Each row has a name. Each piece below is followed by the name of the row it came from, unless a question asks for something else. Each question is about the rows just above it. Places in a row count from 1.

Columns, left to right: N Q U G B P L V D
[113 -61  67  -5  56  56  56  67  57] -> q_727
[  0  93 -66  78 103 -58 -37 -76 -41] -> q_687
[ 44 -13  51 -22 -38  59  53  80  43] -> q_878
[ 90 -19  52 -70 -65  57  63 113  44] -> q_356
[  7  98 -62  79 115 -61 -38 -78 -38] -> q_795
[ 56 -10  50 -29 -45  63  58  91  43] -> q_821
[  7  88 -58 -36  78 103 -35 -71 -36] -> q_844
Every place of [-36] in q_844: => 4 9
How many entries does [ 56 -10  50] have? => 3
Count the entries of [ 90 -19  52 -70]: => 4
Places of [56] in row q_727: => 5 6 7
Where does [ 78 103 -58] start? Give its row and place. => q_687, 4
Row and place where [115 -61] starts: => q_795, 5

Columns, left to right: A T M S C
[ 42 -25  76  82  39] : q_177
[ 18  99 -70  18  40] : q_777
[ 43 -25  82  76 -42] : q_560
[ 42 -25  82  76 -42] : q_256
[ -5 -90 -30 -86  18] : q_554
[ -5 -91 -30 -86  20] : q_930
[ -3 -98 -20 -81  14] : q_366
[ 18  99 -70  19  39] : q_697
[ 43 -13  79  82 -40] : q_639
[ 43 -14  43  82 -40] : q_940
[ -5 -90 -31 -86  19] : q_630
[ 17  44 -71  19  39] : q_128
The row with [ 43 -25  82  76 -42] is => q_560
Which column holds this, read top down? [ 76 -86 -86] => S
At which places does q_940 hold [43]? => 1 3

Columns, left to right: W Y E X F
[  28   22   -7   13 -124] : q_925
[18 -8 75 13 23] : q_86
[ -8  18 -34  14  22] : q_443
[-8 18 75 55 -7] : q_121
Row and place where [22 -7] starts: => q_925, 2
Which column holds this, read top down? [-7 75] => E
[ 75 -34] is in which column, read top down? => E
Which column holds [-8 18] top down? => Y
Which column holds [22 -7] top down? => F
Where does [-8 18 75] start? Give its row and place. => q_121, 1

Columns, left to right: gaf Zumin rabar Seb tapi Peg
[ 18 -19  -2  31  78  31] = q_91
[ 18 -19  -2  31  78 -68] = q_461
[ -2  18 -19  35  92  39] = q_705
Which column holds this, read top down? [ -2 -19] => rabar
Which column holds [31 31] top down? => Seb
[-19  35] begins in row and place => q_705, 3
Row and place where [ -2  18 -19  35] starts: => q_705, 1
asked: [ 18 -19  -2  31  78  31] => q_91

Columns, left to right: J H Z K R
[-22  28   0  25  40] -> q_172
[ 28   0 -22  25  40] -> q_562
[ -89   32  -27  -30 -112] -> q_12
[ 83  52 -44  95 107] -> q_563
[-28 -28 -28  69 -28] -> q_459
Where does [ 28   0 -22] start? Give its row and place. => q_562, 1
Every place of [-28] in q_459: => 1 2 3 5
[  40   40 -112] is in which column, read top down? => R
How many entries does [ 83  52 -44  95 107] have? => 5
Which column holds [ 25  25 -30  95] top down? => K
Which column holds [-112  107] top down? => R

Columns, left to right: Tel nada gid toku ver Gokos Sena
[-30  -1 -50   5   0 -25  -1] = q_425
[ -1  -3 -34  -5 -11 -17   0] = q_53
[-30  -1 -50  -3 -17   0  -3] = q_351
[-41 -16 -37   7   3 -21  -9] = q_262
[-10  -4 -11   2   0 -61 -10] = q_958
[  5  20  12  -1  -1 -38   6] = q_515
[ -21   35 -102   -3  -17   34   -3] = q_627
[-27 -23 -21  -1  -5  38 -13] = q_222
[ 5 20 12 12 12 12 -1] = q_214
[-15 -11  60   4  13   7  -7] = q_869
[-4 17 37  2  4 10  2] = q_674
[ -8  13 -34  -2 -10  13  10] = q_955
Places of [12] in row q_214: => 3 4 5 6
Where do [-30  -1 -50   5   0 -25  -1] appear? => q_425

Columns, left to right: laget gumab Suz ramib
[-80 -84 -63 -17] -> q_254
[ 58 -41 -51  87] -> q_404
[  7 -81  28 -43] -> q_418
[ 16   5 -45 -49] -> q_879
[-61 -64 -57 -41] -> q_163
[-17  58 -30 -97] -> q_62
[  7  23 -86 -73] -> q_937
[-96  23  58 -58] -> q_277
[-66 -61 -12 -32] -> q_159
[ 67  26 -96 -39] -> q_410
[ 53  14 -92 -29] -> q_287
[ -6  47  49 -45] -> q_93
Which column holds [ 23  23 -61  26  14  47] top down? => gumab
[-84 -41 -81   5 -64  58  23  23 -61  26  14] is in which column, read top down? => gumab
Which column holds [-58 -32 -39 -29] top down? => ramib
How many entries does [-96  23  58 -58] have? => 4
[-12 -96 -92  49] is in which column, read top down? => Suz
Which column holds this, read top down? [-51  28 -45] => Suz
How many entries does [ 7 23] have? => 2

Columns, left to right: teme gep Pogog lafer sibem
[-91 -80 -91 -26 -90] = q_814
[-34  20  44  80 -42] = q_978
[-91 -80  23   4 -20] = q_811
[ -7 -95  -4  76 -24] = q_239
[ -36  -36  -54 -109  -36] = q_30
[-34  20  83 -53 -35] = q_429
[ 76  58 -27  26  -1] = q_110
[ -7 -95  85  76 -24] = q_623
How many entries does [ -36  -36  -54 -109  -36] have? => 5
Places of [-91] in row q_814: => 1 3
At which places does q_30 hold [-36]? => 1 2 5
[-91 -34 -91  -7 -36] is in which column, read top down? => teme

Columns, left to right: dezir poze voref vur Beku
[ 49 -57   1  23 -15] = q_10
[ 49 -57  16  81   4] = q_965
[31 16 79 16 13] = q_168
[-15 -26  26 111  16] = q_655
[-83  28   0  71  18] = q_18
[ 16  79  16  31 -23] = q_446
Row and place where [16 81] starts: => q_965, 3
Row and place where [16 79 16 31] starts: => q_446, 1
At which places does q_10 hold [1]? => 3
Which column holds [16 18] top down? => Beku
Count the entries of [31 16 79 16 13]: => 5

Columns, left to right: Naru sufa nesiz kub ris gok
[-84 -29 -57  21 -23 -30] -> q_686
[-74  22 -21 100 -58  47] -> q_151
[-30 -30 -84 -30  -5 -30] -> q_809
Where does [-57  21] start? Give its row and place. => q_686, 3
How many entries does [-74  22 -21 100] have? => 4
At which places does q_809 hold [-5]? => 5
[ 47 -30] is in which column, read top down? => gok
Places of [-30] in row q_809: => 1 2 4 6
Which column holds this, read top down? [100 -30] => kub
Which column holds this, read top down? [-57 -21] => nesiz

Columns, left to right: tis Lok guva bobo
[ 65  22 -15 -14] -> q_805
[  79 -111  -80   49] -> q_845
[  65   23   22 -112] -> q_458
[  22  -84   13 -105] -> q_775
At which places does q_458 hold [23]? => 2
Which column holds [  22 -111] top down? => Lok
Row and place where [ 22 -15] starts: => q_805, 2
How many entries does [22] have? => 1
Places of [-15] in row q_805: => 3
Every place of [22] in q_775: => 1

